What each symbol does to the elements:
li: SN->BN, NF->FQ, QF->RL, HJ->BC, FS->JF, LT->PH, GH->FG, MB->BT, ZL->CZ, JM->RT, SR->ZP, BD->FR, MQ->JR, MG->RC, HS->FJ, BR->JM, PC->ML, RZ->BD, QM->PJ, JQ->RP, DC->SG, CC->ZC, MF->HQ, HL->JN, RL->HL, MJ->BR, BN->QR, QB->SD, FH->CD, CT->RZ, JC->QQ, BG->FD, LQ->FS, FR->FP, CL->LS, CD->ZJ, RR->DL, BP->BM, GB->MF, BZ->LQ, GZ->SC, HQ->QS, BS->HR, ZT->GD, LH->QH, BM->GJ, CP->LT, QH->QM, JL->TM, FD->MQ, ZJ->LL, QL->GQ, SD->PC, DS->NJ, JF->JP, RC->MB, ZB->SN, RP->DM, PJ->GG, TN->ZS, RT->LJ, LJ->MJ, LP->HJ, ZP->ZQ, GQ->PF, GG->LH, PF->BQ, FZ->RM, TM->SR, TR->QL, DM->CC, PR->BS, BT->FL, SC->TH, LS->PR, JR->FM, DL->JC, FQ->LM, RM->NB, ZQ->JL, LM->SM, FL->MG, PH->NT, BQ->TR, BC->DS, LB->NF, QQ->TD, FB->DN, MH->QB, GJ->ZL, FG->MP, SM->LB, TD->RR, QJ->QF, NJ->LP, ZS->ZT, GM->ZB, HB->FH, SF->GB, FJ->FZ, QR->GM, ZC->JQ, CZ->BP, SG->GZ, ML->MH, GD->NR, NR->TN, JP->BZ, NT->TC, LL->HB, JN->QJ, HR->CL, MP->FB, FP->CT, FM->BG, DN->GH, TC->CP, TH->DC, QS->SF, NB->HS
ba: NF->FR, QF->LQ, FS->BC, LT->QJ, GH->FJ, MB->TM, JM->DC, SR->BN, MQ->QL, MG->ZQ, HS->ZL, BR->TH, PC->BT, QM->GD, JQ->JM, CC->MJ, MF->JR, HL->JF, RL->FS, MJ->SC, QB->RC, FH->DM, JC->HQ, BG->BQ, LQ->HJ, CL->MP, CD->CC, RR->GB, GB->MQ, BZ->LP, HQ->FM, BS->GH, ZT->FQ, LH->ZS, CP->JN, QH->ZT, JL->ZB, FD->TR, ZJ->ZC, SD->MB, JF->DS, RC->JL, RP->RT, PJ->NR, TN->LB, RT->SG, LJ->GZ, ZP->QR, GG->TN, FZ->BP, TM->SN, DM->LJ, PR->DN, BT->SR, LS->FB, JR->GQ, DL->MF, FQ->FP, RM->BM, ZQ->GM, LM->CT, FL->ZP, PH->QF, LB->BD, QQ->QS, FB->NB, MH->MG, FG->FZ, SM->RZ, TD->SF, QJ->BZ, ZS->NF, HB->RP, SF->FD, FJ->CZ, ZC->BR, ML->FL, GD->LM, NR->SM, JP->NJ, NT->RL, LL->JQ, JN->JP, HR->FG, MP->RM, FM->PF, DN->HS, TC->HL, QS->BG, NB->GJ
fe: SN->DC, NF->BZ, QF->GB, HJ->QL, FS->JR, LT->TD, GH->FL, MB->JQ, ZL->BN, JM->SM, SR->RT, BD->NJ, MQ->FZ, MG->CC, HS->SR, BR->LM, PC->HB, RZ->DS, QM->NT, JQ->NR, DC->RZ, CC->ZT, MF->MP, HL->HQ, RL->MF, MJ->FQ, BN->SG, QB->ZJ, FH->LH, CT->BC, JC->LS, BG->HS, LQ->MQ, FR->LP, CL->QB, CD->QH, RR->HR, BP->GM, GB->FG, BZ->FD, GZ->FR, HQ->FB, BS->ML, ZT->QF, LH->LT, BM->ZB, CP->QQ, QH->PH, JL->BR, FD->FJ, ZJ->QM, QL->BP, SD->LL, DS->PF, JF->FM, RC->ZC, ZB->TH, RP->TN, PJ->TC, TN->JN, RT->LB, LJ->NF, LP->TR, ZP->LJ, GQ->BM, GG->CP, PF->GJ, FZ->ZQ, TM->JM, TR->CZ, DM->ZS, PR->PC, BT->RP, SC->FP, LS->SD, JR->RM, DL->CL, FQ->LQ, RM->JL, ZQ->MJ, LM->FS, FL->DM, PH->RR, BQ->ZL, BC->GQ, LB->JP, QQ->PR, FB->MB, MH->CD, GJ->SN, FG->MG, SM->JF, TD->BS, QJ->SF, NJ->BQ, ZS->QJ, GM->SC, HB->GG, SF->GH, FJ->ZP, QR->GZ, ZC->GD, CZ->QR, SG->BD, ML->FH, GD->RL, NR->HL, JP->BG, NT->DL, LL->PJ, JN->QS, HR->MH, MP->RC, FP->HJ, FM->NB, DN->BT, TC->JC, TH->CT, QS->DN, NB->TM
sa: SN->GM, NF->SM, QF->JN, HJ->NJ, FS->BZ, LT->TC, GH->FB, MB->MG, ZL->BM, JM->MJ, SR->JL, BD->CT, MQ->BG, MG->BT, HS->RM, BR->LJ, PC->QB, RZ->FP, QM->LH, JQ->CC, DC->SC, CC->RP, MF->SF, HL->QF, RL->QJ, MJ->RT, BN->ZB, QB->ML, FH->LL, CT->FR, JC->RR, BG->JR, LQ->JP, FR->RZ, CL->BS, CD->HB, RR->QQ, BP->ZL, GB->QS, BZ->JF, GZ->DC, HQ->GB, BS->LS, ZT->TN, LH->PJ, BM->CZ, CP->NT, QH->GG, JL->ZP, FD->FM, ZJ->FH, QL->BQ, SD->MH, DS->HJ, JF->LQ, RC->FL, ZB->QR, RP->ZC, PJ->QH, TN->GD, RT->BR, LJ->JM, LP->DS, ZP->TM, GQ->TR, GG->QM, PF->QL, FZ->HS, TM->ZQ, TR->PF, DM->JQ, PR->CL, BT->RC, SC->SG, LS->HR, JR->FD, DL->TD, FQ->LB, RM->FJ, ZQ->SR, LM->NF, FL->MB, PH->CP, BQ->GQ, BC->LP, LB->LM, QQ->DL, FB->FG, MH->PC, GJ->BP, FG->DN, SM->FQ, TD->JC, QJ->HL, NJ->BC, ZS->NR, GM->BN, HB->ZJ, SF->HQ, FJ->NB, QR->SN, ZC->DM, CZ->GJ, SG->TH, ML->SD, GD->ZS, NR->ZT, JP->FS, NT->LT, LL->CD, JN->RL, HR->PR, MP->GH, FP->BD, FM->MQ, DN->MP, TC->PH, TH->GZ, QS->MF, NB->FZ
du: SN->GJ, NF->LJ, QF->ZT, HJ->FP, FS->LM, LT->LH, GH->SF, MB->FB, ZL->BQ, JM->TM, SR->HS, BD->SG, MQ->LQ, MG->FG, HS->BG, BR->JL, PC->PR, RZ->DC, QM->ZJ, JQ->MB, DC->SN, CC->MG, MF->RL, HL->NR, RL->GD, MJ->ZQ, BN->ZL, QB->CL, FH->ML, CT->TH, JC->TC, BG->JP, LQ->FQ, FR->GZ, CL->DL, CD->MH, RR->PH, BP->QL, GB->QF, BZ->NF, GZ->QR, HQ->HL, BS->TD, ZT->CC, LH->FH, BM->GQ, CP->GG, QH->CD, JL->RM, FD->BZ, ZJ->QB, QL->HJ, SD->LS, DS->RZ, JF->SM, RC->MP, ZB->BM, RP->BT, PJ->LL, TN->RP, RT->SR, LJ->ZP, LP->FR, ZP->FJ, GQ->BC, GG->HB, PF->DS, FZ->MQ, TM->NB, TR->LP, DM->FL, PR->QQ, BT->DN, SC->GM, LS->JC, JR->FS, DL->NT, FQ->MJ, RM->JR, ZQ->FZ, LM->BR, FL->GH, PH->QH, BQ->NJ, BC->CT, LB->RT, QQ->CP, FB->HQ, MH->HR, GJ->PF, FG->GB, SM->JM, TD->LT, QJ->ZS, NJ->BD, ZS->DM, GM->BP, HB->PC, SF->QJ, FJ->FD, QR->CZ, ZC->RC, CZ->TR, SG->BN, ML->BS, GD->ZC, NR->JQ, JP->LB, NT->QM, LL->SD, JN->TN, HR->RR, MP->MF, FP->SC, FM->JF, DN->QS, TC->PJ, TH->ZB, QS->JN, NB->FM
zu: SN->TM, NF->ZS, QF->PH, HJ->LQ, FS->RL, GH->BS, MB->SD, ZL->HS, JM->JQ, SR->BT, BD->LB, MQ->GB, MG->MH, HS->DN, BR->ZC, RZ->SM, JQ->LL, DC->JM, CC->CD, MF->DL, HL->TC, RL->NT, MJ->CC, BN->SR, CT->LM, BG->QS, LQ->QF, FR->NF, BP->FZ, GB->RR, BZ->QJ, GZ->LJ, HQ->JC, ZT->QH, BM->RM, JL->RC, FD->SF, QL->MQ, DS->JF, JF->HL, RC->QB, ZB->JL, RP->HB, TN->GG, RT->RP, LJ->DM, LP->BZ, ZP->FL, GQ->JR, PF->FM, FZ->FG, TM->MB, TR->FD, DM->FH, BT->PC, SC->MJ, JR->MF, FQ->ZT, RM->MP, ZQ->MG, LM->GD, FL->ML, BQ->BG, BC->FS, LB->TN, FB->LS, GJ->NB, FG->HR, SM->NR, QJ->LT, NJ->JP, ZS->LH, GM->ZQ, SF->TD, FJ->GH, QR->ZP, ZC->ZJ, CZ->FJ, SG->RT, GD->QM, NR->PJ, JP->JN, JN->CP, MP->CL, FP->FQ, FM->HQ, DN->PR, TH->BR, QS->QQ, NB->FB

The rows follow the links: the fewer symbols apart two elements are, the more alike their rows tend to be.

Each row is also shifted at random along 11 hidden directions that mean nothing.

Each row, then its element:
[ -27  -16  -22  -12   62  -28   42  -18   -8   36  -50  -44   37   33  -22   38  -27   13  -72   25   -5  -32  -44  -57   37    7  -80  -10    1  -13    5    5   10    6    1    3  -13    2   -3    8  -10   46    0   -3   -1  -12  -11  -37   24]: LM
[ -52  -67   25   -9  -43  -16   27  -17    8   10  -19  -15    4  -12    6   -5    5  -18   -8  -41   41   52   -9   22   17   12  -26    3   -8  -10    0    0    3  -36  -12   11   34  -26   33  -14   10   12  -71    6   47   31   19   -9  -38]: GB
[   3   39   30  -19   16   22   -6   -4    8   -1   19  -24    8   -3   -3  -15  -19   43   49   18  -29   -9   10  -16  -23   -1    0  -25   17   -2   17   10  -17   23   10  -29   -8  -39   31  -43  -26   37    9   13  -27  -21   19   10   23]: RM
[  91   86   34    9  -55  -27   54   57   11   36  146   19  -15   26  -59   19  -52    3  -31   -8  -34   26   13  -71  -21   -1   17   32   23   27  -36  -21   18  -24   90   52   52  -19   41   34    1   36  -47   32   76   35    2  -22  -30]: JQ
[   6   43   36  -31  -59   22   -1    5  -14  -20  -28  -36   -1  -16   50  -24   26   24    9   49  -35    7   78   55  -44  -19  -51   17  -46   -2    1   21   89   25   -8  -21  -36   19   27  -34  -27   32  -39   23   18  -42   13   41   14]: QJ
[  53  -33  -34   34   11   -9  -19   23   -3   14  -25   34   -3   -5    7   -9   27  -23  -52  -43   29    2  -26   18   10  -19   35  -12   21   24   11  -14  -36    2    3   16   10   14  -42   21   10  -34   14    3   21   38  -24    8  -20]: SN
[  61    0    6    9    5   -7  -18   10  -22   19  -14  -17  -19   28  -18    5   12   -5  -28  -40   48    9    0  -12   -7   -5  -30  -15  -15    8  -32  -28   18   -4   -8  -22  -11   -1  -51  -16  -12   -1   -1   23   30   -2    4   36   44]: FS
[ -84  -29   30   19  -44    4  -12  -28  -26   -5   14   12   11  -23   71  -24   21   -7   -6  -46   47  -22   -8   56    2   36    7  -32   13  -20   25  -19   53   32  -13  -18  -54  -48    2  -34  -10  -64  -22   11  -19  -22  -16   42   10]: JL
[  53   16  -15   19   13  -16  -85   28   -5  -11   -6   14  -18   -7    9   25   25   -3   30   41  -10  -22   14   17   27   -3  -15  -19  -43   33   -3   29   48   25  -15  -29   14   65  -55   11   -7  -56   26   33   -3  -52    6   34   42]: NF
[  29  -39  -36   18  -51   17   -2  -17    8  -45  -60    5   -6  -25   35  -38   18  -22   38  -22  -25    8   43   40  -14   -1   49   24   15  -24   10  -22  -54  -19  -47  -32   37   -5  -17  -29   27  -26   12  -15  -20   22   19   -2   -3]: PR
[  20   23   10   10    0   37   44   -7   12   24   39    6   11  -58  -28   -5  -10  -44  -23   -1  -19   10  -30  -43  -45   15   10   16   22   18  -11  -54  -36   23   46   10  -23   17   -5   17  -20   -8   10   32   22   -5   13  -10   -2]: DM
[ -27    3  -12   23    5   21   -4  -37  -17   -3    6   -2   -6  -12   39   -3   36  -34  -20    2   -9  -35   16  154   14  -50   21  -17    1   14   19  -20  -27    6  -46   -3   12   10  -30   -8    5  -40   68   -4  -30   14  -14   -4   37]: BR
[  26  -56   -5  -18  -32   15   -8   20   -7  -21  -73  -27  -10  -58   22  -10   29    7   53  -22   -1   18    5   26  -10   10   22  -26   -3   -8   14   41  -57  -34  -21  -20   16  -14   34  -34   14   21  -27   12   10    9   14    9  -20]: QL
[ -44   16  -26   -9   -8   31   23  -27    9  -59  -27  -10    5    7   71  -34  -36   -9    5    3  -45  -32    9  -35    9   37   62   13   41  -37   35   12  -43   24  -14  -67   -3 -103   -9  -29   14  -66   25  -26  -68  -33    8  -41    6]: MP
[  44    2  -10  -24   79    7  -17    0   18    5  -52  -12    4   22  -12   -5   -7   23   20  -23   55    4  -15  -38  -29   -7  -19   22    4  -36    5   20   -3   17  -13  -30  -53  -30   -6  -19  -10   26    9  -12  -23  -38   10    0   40]: DL
[  34   62   -8   15  -27   18   20  -29  -10  -23   40  -24    4  -20    8  -22   36  -10  -11   34  -54   22  -19   76  -13  -46   41  -30   -7   16  -40  -31  -22   -4   38   31   -4   47  -16  -12  -20   28   -2  -17   23   20   28   14   26]: BG
[  11   17   -5   -9    3  -26  -43   34   19  -21  -22    2    5   32   19    4   -4   28   10   41   -9   20   18  -20   35    2  -15   10  -26   -1    2   65   47   11    3  -19   13    3   -6   -5    9  -12  -40    0   17  -40   19    0   -3]: HQ
[  70  -23   -2    1  -32    4   26   33   -4    7  -42  -32  -10  -19   11  -11   18   -6  -38  -60   35   47  -28    6   -7  -14   22  -21   22   -9  -11   19  -56  -39   24   -4   21  -41   20  -22   10   17  -58   17   71   25   14    6   -8]: MQ
[ -24  -42   41  -27  -23   24   46    6    3   24   18    0   -6  -98  -16    0    3  -31   22  -37   27   41  -35  -11  -49   41   -5   13   -7    4  -11  -17   -8   -9   32   36  -44   11   47   21  -12    9  -45   39   34   -7   12   -1  -33]: PJ
[ -28  -14  -26   10    2    9    0   -8  -22  -23  -68  -18   -5    7   -1   -4   10   -5  -38   23  -16   -9  -26  -58   -3   23   -8  -22   -6   -2  -27  -17  -10   -5   -1   -5  -31   24  -36   23    6  -11    9  -36   -7   12  -15   25  -14]: HJ
[  17  -61   25  -39  -16  -26   73   24    0   34    8  -15  -25   -3   -2   33  -45    8   16  -87   48    3   18   -6   10   30   -7   37   19  -27   14   26  -22  -45  -25    4   36  -98   69  -18   18   24  -24   25    5   10   -9  -53   -8]: QM
[  29  -18   23    9  -14   16    5    8  -16   23   11  -27  -36   15  -31   10  -14  -21    7  -72   50   20  -11  -44  -21   20    0  -22   15   -6  -39  -36  -46  -38   -4  -21   14  -56   -2  -21    4   -5    2   16   31   29   13   29    6]: JP
[  17  -12  -13   38  -14    5  -38   -6  -13   -5   29   32  -20   -5    8  -10   31  -16   26  -46   30  -10   -2   68   -4  -11   56  -26   16    3    0  -29  -28   -6  -13    6    4    2  -22   -4   17  -43   36   -9  -21   27  -11   33   13]: BN
[ -13  -24   30  -12   91   45  -20  -21   29   37  -22   12   37  -85  -44  -12   19   -8   56  -16   75   22  -58  -23  -87   -2  -32    1    9   -8   27  -22   -7   56   14    2 -109   50   18    2  -37   27    2   37  -16  -58   16   32   22]: ML
[  20   10  -18   33  -24   32  -19  -31  -12  -28  -22   -4  -13  -11  -10  -26    8  -39  -19   -4    5   11   -4  -69  -42   34  -13    4  -21   -4  -55  -90   32   25    2  -34  -44   44  -86    0  -20  -52    9    7    7  -18   27   49   28]: RL
[  32    9  -22   57  -49  -24  -19   13  -25   -2    3    5    2   40  -14   14    1   -8  -39  -11    0  -26    4  -59   16   25  -22  -19    6   -6  -29  -45   43    6   15  -10   11   21  -35    4   12  -34  -13    0   25    6  -18   36   16]: RT
[ -10  -13   32   11  -22   10  -18   -6   -1   25    8   11    9    5    8  -11    2    5   27  -47   56    1   34   28  -30   -1  -31    8    9  -21   25  -14   43   15  -23  -23  -20  -29   24  -40   -9  -12  -16   28   -1  -13   -1   35   23]: RC
[   0  -49   25  -24    8   11   63  -34    3   21   30   -5  -15  -75  -44   -4   -6  -39   20  -62   42   47  -46   -8  -44   30    8   18   -5    7  -38  -68  -39  -14   14   29  -29   16    0    7  -20   28  -18   26   22   10   26  -14   -3]: NT
[ -37   -8   17    0  -13   35   22   -5   -1   21  -45  -28    9  -22   -2    6   -1  -14  -11    1  -13  -25    0  -20  -29    3  -29  -19   27  -19   22   -5  -49   -7   -7  -23   -1  -27   48  -10    6   16    3    8   -2   16  -10    8  -13]: MJ
[ -43  -10   28  -15   32   15   -2   10   -1   14   23   -1   -7  -35   -6   24   12    6   44   -7   31  -18  -26   61    0   -8   19  -22    7    0   23   49  -38  -10   -2   22  -12   -6   65   14   14   11   14    3  -21  -11  -18   -4   -7]: SC
[ -59   13   20  -10    0   16   27  -24   -4   -3   38  -20  -18   -1  -24    9  -20  -23   -6   12  -25    9  -37  -42    9   21   18  -25    2   15  -31  -14  -51  -18   26    2   13  -16    8   20    0   -5   12  -13    3   24    3  -15  -25]: LQ
[  30   76   -9   -8    2   23   -4   21    3  -32  -16  -30   -9   37   53   -4   28  -11  -33   25    5    2   12   70   -1  -50   26   14   -3  -33  -12   62    9   -8    8   -2  -24  -31   22   -6   28  -10  -11  -30   19  -34   -5    0   25]: QF

Start here and follow the symbols in turn, left to right. Where do you end up?
Answer with the element's name.
[ -21  -29  -29   14   60   -9  -28  -30   16  -19  -40   -8   23    4   -4    3    3  -25   -9   -8   54   16  -70  -50   32   28   -2  -12    3  -32  -15   -1  -13   15    4  -24  -37   12  -38    2   15  -39  -15  -20   -2  -49   19   -7   29]
fe fe sa li zu du du: JC
[  13  -36   11   -2   13   15  -76   18    9    9  -66   -6    1  -40  -15   -7   32    3   45   15   21   34  -11  -26  -19    6  -36  -33  -35   23    1   14   -1   16  -16  -41   -6   50  -19  -19  -19    7  -12   37   22  -24   32   52    6]
li ba li li zu zu fe ba du sa: BG
[  35   19  -14   -6   -5    3   21    2    1  -27   12    9   -6   26   47  -29   -6   17   -7  -34    5   -3   24   44    0  -22   54   27   30  -21   19   12  -12    6   -9   -8   -6  -70    0  -24   13   -9    4  -20  -25   -3   -5  -19   14]
li sa sa fe ba du li: GH
[  25  -10  -11   19  -33  -25   31    0    7   12  -19  -13   13   96  -12  -10  -41   11  -62  -46   11   15   36  -63   13   -5  -33   30   34  -23   -3  -36    0  -27  -10  -18   55  -64   -2  -27   16   21  -31  -24   26   54    0  -18   -8]
zu du fe sa ba ba du sa: FD
[  41   41  -44   -6   15   23   56  -15   -5  -16    5   -2   15    6   16  -39   -5    6  -82   23  -77  -11  -13   15  -10  -41   56   -3   38   22    2  -39  -71   12   26   26    4  -13  -41   18  -16   24   44  -30  -19   55  -10  -31  -14]
du sa zu zu fe du li ba du ba: NJ
[  57   22    9  -10   50  -21  -50   26    4   14   11    0   -9    6  -33   36   29   16   74    1   58    3   10   55   -9  -31  -22    9  -25  -18   -8   54   46   -5   -4   16  -23   54   36    4   16   30   -6    9    3  -63    1   17   53]
du du li fe li sa: HB
[ -77   46   33  -30   50   47  -31  -23  -16    0   20    6  -36   36  -18   -5  -13    6   12   41  -15  -16    9   -5  -25  -12    3  -10  -17   19  -16   -5   -6    8  -15    2  -40   -7  -27   26  -17   -3   88  -40  -55   21  -19   28  -15]
du sa du sa li li du fe du li: ZB
[  16  -28    0   -8   62   35   -3   14  -10   28  -35    1  -27  -36    5    9   25  -28  -29  -54   83   -2  -58   26  -28   -6   26  -14   11    3   -2   18  -55    0   -5    6  -56  -23   -7   25    7  -32   32    5    7  -10  -25    9    4]
li sa sa zu ba du fe: FR
[ -28  -16   30  -18    9  -20  -13  -12  -18   -7   62   14  -28    2   22   -1    6   28   49  -34   40    7   -9   72   27    4   33  -26  -14   14   -3   20   30    1  -16   21  -13  -30   -3  -20  -12   -6    2    1  -22    8   -4   14   11]
zu du fe fe du ba: GQ
[ -67  -25   23  -24  -33   -3   15   -8   -1  -10  -10   -8  -15   18  -24    7  -39    3   32   12  -18    5   32  -85   -6   49  -26   18  -18  -14  -18   -1   20  -28  -18   -8   16  -13   27    8    9   14  -16  -18  -12   20    3   -8  -43]
fe du sa du li ba li ba: FQ
[  -9  -43   28   -7  -29   25  -14  -17   12   11   20   22   -9  -54  -28  -11  -12   -5  105  -33    8    9   50    8  -47   24   -5   20    4   -2   20  -38  -14   -5  -38  -26   13   -1   18  -32  -14    6   26   35  -32   15   18   21    1]
du fe ba du du fe ba: RM
[  10   82   35    7  -22   10  -17   20   -7   16   14  -10  -17   78  -12    8   -4    4  -34   23   10   -2   49   -9  -31  -26  -57   20  -12  -19  -27   -1   70   -3   10    6  -27   -5   20    7    9   17  -10  -20   30    7  -14   40    9]
fe fe ba sa zu sa zu fe du li: JC
[  48    7   -9   33   14  -30  -22   29    0   22  -13   -8    2   56   -8   30   -6   -2  -14  -53   76  -17   -5  -32   11    0  -26    9   22  -37    8   19   26   -4   -5  -22   -6  -25   16  -11   26  -19  -24    9   22  -33  -14   11   39]
ba li fe fe zu li ba sa zu: JN
[ 101    8  -34   15   46  -16  -28   19    1   -2  -20    1    4   17  -17   -8   10   28   -1  -23   21    0  -17  -13   -9  -27   17  -20   15    6   -4   -6  -23   13    5   -9  -16   12  -43  -15   -8   16   13    4    2   -6    1   18   40]
li fe sa fe li zu: BR
